Here is a tiny trained network, its code and every weight. The questions are about switching its units off for an input and a class, where a switched-off unit gives its printed mean instead of its output.

import numpy as np


def w(rows, s, z=0):
    codes = np.array(rows[::2]) - 128.0
    scale = np.full(codes.shape[1], s)
    scale[-1] = z or s
    return codes * scale


def f(y):
    return y / 2 * (1 + np.tanh(0.7978845608 * (y + 0.044715 * y**3)))


def log_softmax(a):
    a = a - a.max(-1, keepdims=True)
    return a - np.log(np.exp(a).sum(-1, keepdims=True))


def net(x, mask):
    res = np.array(x, float).reshape(1, 7) / 4 @ E
    y = f(res @ A[0][:, :-1].T + A[0][:, -1])
    res = res + np.where(mask, y, B[0][:, -1]) @ B[0][:, :-1]
    return log_softmax(res[-1] @ U[:, :-1].T + U[:, -1])


A, B = {}, {}
E = w([
[95,100,145,53,203,115,143,140,171,183,73,127],'x0',
[138,149,93,118,91,194,90,136,104,134,34,33],'x1',
[130,146,65,71,139,175,190,38,145,61,155,129],'x2',
[127,129,128,123,123,128,124,131,126,131,132,128],'x3',
[133,130,130,135,130,125,132,119,134,129,119,134],'x4',
[122,121,123,123,134,126,122,140,118,120,139,116],'x5',
[185,204,137,94,176,174,5,171,154,72,144,206],'x6',
],0.011)
A[0] = w([
[112,133,139,10,232,130,104,159,153,152,69,161,31],'N0',
[131,159,110,71,158,208,135,80,136,53,147,158,94],'N1',
[142,129,169,195,140,100,27,224,132,161,103,159,73],'N2',
[156,169,130,90,176,165,32,147,141,87,116,191,3],'N3',
[144,158,105,104,111,214,40,132,127,96,32,72,66],'N4',
[131,129,146,117,183,83,104,129,144,105,210,250,78],'N5',
[157,137,98,69,145,155,119,80,145,81,136,138,101],'N6',
[146,169,118,216,82,166,72,131,125,51,169,155,51],'N7',
],0.017,0.0041)
B[0] = w([
[188,103,131,212,62,193,36,91,88,112,165,122,220],'N0',
[117,174,84,49,141,122,125,55,120,103,87,139,227],'N1',
[102,184,79,5,137,133,99,62,124,85,89,136,246],'N2',
[81,51,125,149,97,86,233,120,125,172,82,43,248],'N3',
[133,154,171,166,199,89,184,221,166,143,191,197,250],'N4',
[134,155,161,163,190,107,178,223,163,147,162,168,245],'N5',
[98,148,131,47,121,129,51,151,128,119,101,123,198],'N6',
[176,85,139,201,72,183,45,88,97,131,156,122,233],'N7',
],0.014,0.022)
U = w([
[122,162,175,137,221,112,124,197,144,111,190,176,173],'0',
[76,170,88,2,147,136,53,83,108,74,103,114,2],'1',
[179,85,146,191,77,194,16,103,82,101,166,94,113],'2',
[42,45,131,135,109,91,185,129,118,151,87,6,224],'3',
],0.0086,0.0011)

Each question gives the input, the list of numbers given to net, and the class t.
The units are the neurons (one row each of A and B). Each row of codes is followed by its name. A weight is (code - 128) times the scale printed after its matrix; where a second scale follows, it is the last column's (A, B and U).
mask holds one flag per neuron, in row order. A switched-off neuron (its flag False) gives its mean, the last column of its row in B, instead of its output. The means were averaged over made-up inputs and are rounded, as every weight is.
A unit's drop is (log p(t) with every unit on - log p(t) with that unit switched off) / (log p(t) with every unit on - log p(t) with every unit switched off).
The circuit of an input: a set's keep is (log p(t) with only the set's units on - log p(t) with every unit switched off) / (log p(t) with every unit on - log p(t) with every unit switched off). Starting from all 8 units, units are removed one at a time, each time the one whose removal leaves the highest keep (on an exact tie, the one counted first), for as long as the keep stays at least 0.8.
circuit, biggest first: the units of the circuit, biggest drop first
most important unit: the unit with the biggest drop
k most important neurons: the k neurons with the biggest drops, biggest first
drop when u is switched off: that unit's drop, to one decimal
input [-5,-3,6,1,2,0,8], class 3: 2 most important neurons => (N3; N2)
input [6,-4,3,-7,-1,-5,1], class 2: most important unit => N0
input [7,-5,-7,-1,4,6,-7], class 1: circuit, biggest first => (N3; N4)
input [-7,-4,-3,2,-7,4,7], class 2: 2 most important neurons => (N7; N4)
input [-8,-3,-6,4,0,-4,6], class 2: 2 most important neurons => (N7; N1)
input [-3,-2,0,2,-7,1,2], class 2: 2 most important neurons => (N4; N7)
input [-3,8,8,4,-3,1,3], class 0: 2 most important neurons => (N4; N2)
input [-2,0,1,-4,-1,1,2], class 2: circuit, biggest first => (N2; N4)
input [7,1,6,-6,-7,1,-7], class 2: circuit, biggest first => (N3; N2; N4)
input [4,5,-7,0,-2,5,1], class 1: 2 most important neurons => (N2; N5)
input [-3,-1,-7,2,-3,7,8], class 3: 2 most important neurons => (N3; N1)
input [-8,-7,-7,8,-6,-3,4], class 2: 2 most important neurons => (N7; N4)
input [1,-1,1,-8,3,0,-2], class 3: 2 most important neurons => (N4; N2)
input [-1,0,-3,2,1,3,-1], class 1: 3 most important neurons => (N3; N4; N5)
input [0,4,4,6,7,-2,5], class 3: 3 most important neurons => (N3; N2; N5)
input [-7,7,4,-3,-1,-6,1], class 0: 2 most important neurons => (N4; N0)
input [6,-1,5,6,-4,-1,-1], class 2: circuit, biggest first => (N0)
input [4,3,-4,0,5,-4,0], class 1: 3 most important neurons => (N7; N5; N2)
input [7,4,3,-6,-8,7,6], class 2: drop when N0 is switched off => 5.2
input [1,-2,-1,5,0,-1,7], class 3: drop when N3 is switched off => 2.0
input [-1,-3,1,-8,-7,-1,7], class 3: drop when N3 is switched off => 1.8
input [5,-1,-6,1,6,0,-3], class 1: most important unit => N7
